Below are the code and all the weights of a small trained network. Each question names an input and a class and asks about switching units off, where a switched-off unit gives its printed mean instead of its output.

import numpy as np


def w(rows, s, z=0):
    codes = np.array(rows[::2]) - 128.0
    scale = np.full(codes.shape[1], s)
    scale[-1] = z or s
    return codes * scale


def f(y):
    return y / 2 * (1 + np.tanh(0.7978845608 * (y + 0.044715 * y**3)))


def log_softmax(a):
    a = a - a.max(-1, keepdims=True)
    return a - np.log(np.exp(a).sum(-1, keepdims=True))


def net(x, mask):
    res = np.array(x, float).reshape(1, 7) / 4 @ E
    y = f(res @ A[0][:, :-1].T + A[0][:, -1])
    res = res + np.where(mask, y, B[0][:, -1]) @ B[0][:, :-1]
    return log_softmax(res[-1] @ U[:, :-1].T + U[:, -1])


A, B = {}, {}
E = w([
[112,69,56,123,107,105,132,111],'x0',
[150,113,77,139,51,62,33,207],'x1',
[164,204,153,84,140,159,56,77],'x2',
[122,122,176,204,139,118,104,8],'x3',
[118,117,183,226,84,168,192,202],'x4',
[141,158,134,254,116,220,167,128],'x5',
[65,51,154,127,179,131,40,146],'x6',
],0.0097)
A[0] = w([
[137,129,165,183,122,124,43,89,222],'n0',
[120,95,165,135,182,96,126,18,141],'n1',
[156,174,82,145,114,182,165,83,115],'n2',
[122,154,142,117,184,143,122,83,124],'n3',
[100,94,160,227,152,196,180,84,121],'n4',
[143,111,138,142,144,190,121,141,43],'n5',
[81,157,109,118,188,195,174,171,92],'n6',
[55,88,148,132,182,99,196,121,124],'n7',
[125,102,91,161,89,107,154,161,132],'n8',
[138,155,110,154,126,159,60,139,144],'n9',
[122,68,73,183,60,80,129,162,138],'n10',
[103,126,91,97,136,118,86,127,19],'n11',
[132,136,112,85,96,126,122,148,97],'n12',
[102,128,141,104,147,215,153,151,154],'n13',
[123,79,118,75,135,117,101,162,172],'n14',
[110,82,135,77,105,97,132,137,91],'n15',
[147,106,158,141,189,71,128,67,86],'n16',
[99,86,176,99,143,119,156,126,165],'n17',
[128,127,135,100,133,82,87,126,1],'n18',
[168,198,175,182,118,146,165,137,194],'n19',
[79,105,160,249,156,203,180,121,183],'n20',
],0.014,0.0072)
B[0] = w([
[102,188,166,73,45,206,58,182,194],'n0',
[66,136,53,9,65,145,28,197,202],'n1',
[232,216,145,179,172,79,211,64,182],'n2',
[131,161,78,49,108,140,100,181,177],'n3',
[215,143,222,239,67,183,148,201,224],'n4',
[92,155,135,118,91,115,113,187,141],'n5',
[50,170,96,34,95,203,126,157,176],'n6',
[116,228,167,135,126,202,142,104,185],'n7',
[66,50,140,167,35,131,112,171,185],'n8',
[82,200,121,137,86,135,138,155,162],'n9',
[40,48,126,73,46,45,86,180,219],'n10',
[134,111,188,151,97,146,107,78,159],'n11',
[124,127,83,186,86,132,169,179,160],'n12',
[70,160,75,78,77,136,105,158,178],'n13',
[87,209,121,135,102,95,186,129,204],'n14',
[108,216,119,111,189,159,182,93,172],'n15',
[64,135,54,51,75,117,115,172,167],'n16',
[76,224,103,130,149,120,163,127,170],'n17',
[116,128,183,117,102,187,129,121,154],'n18',
[208,240,213,215,175,132,186,103,210],'n19',
[184,128,248,202,2,157,112,202,251],'n20',
],0.0094,0.019)
U = w([
[158,165,148,150,149,138,171,116,170],'0',
[105,106,159,129,106,153,111,151,161],'1',
[139,85,129,165,115,76,157,153,103],'2',
[181,11,98,173,250,117,42,150,1],'3',
[159,106,61,92,170,106,99,109,53],'4',
[69,110,83,88,131,103,119,131,136],'5',
],0.019,0.015)

Each question gives the input, the list of numbers given to net, and the class t.
The units are the neurons (one row each of A and B). Each row of codes is followed by its name. A weight is (code - 128) times the scale printed after its matrix; where a second scale follows, it is the last column's (A, B and U).
mask holds one flag per neuron, in row order. A switched-off neuron (its flag False) gives its mean, the last column of its row in B, instead of its output. The means were averaged over made-up inputs and are rounded, as every weight is.
A unit's drop is (log p(t) with every unit on - log p(t) with that unit switched off) / (log p(t) with every unit on - log p(t) with every unit switched off).
The circuit of an input: a set's keep is (log p(t) with only the set's units on - log p(t) with every unit switched off) / (log p(t) with every unit on - log p(t) with every unit switched off). Starting from the 12 units with the biggest drops (on a tie, the unit counted first), units are removed one at a time, each time the one whose removal leaves the highest keep (on an exact tie, the one counted first), for as long as the keep stays at least 0.8.
circuit, biggest first: the units of the circuit, biggest drop first
top k neurons: the k neurons with the biggest drops, biggest first
drop of u: that unit's drop, to one decimal
input [8,5,3,-5,1,3,8], class 5: top 2 neurons -> [n20; n4]
input [8,-8,1,-8,7,5,-4], class 0: top neuron -> [n2]
input [8,-1,-3,4,7,4,-8], class 2: top 3 neurons -> [n10; n8; n20]
input [-8,-7,1,-8,1,1,1], class 0: top 3 neurons -> [n19; n10; n1]
input [6,2,2,-7,6,1,4], class 5: circuit, biggest first -> [n4; n20]
input [7,0,-2,-4,0,0,-4], class 5: top 3 neurons -> [n20; n4; n19]
input [3,-2,7,0,-4,1,-5], class 0: top 2 neurons -> [n2; n10]
input [2,2,5,3,6,8,2], class 0: top 3 neurons -> [n19; n2; n1]
input [1,-7,8,-8,-5,-5,-7], class 0: top 4 neurons -> [n2; n10; n1; n16]
input [-4,1,3,-5,8,-1,-4], class 0: drop of n19 -> 0.3
input [5,7,-4,-3,-5,6,0], class 5: drop of n13 -> 0.0
input [2,0,-1,-2,1,-2,-5], class 2: drop of n1 -> 0.2
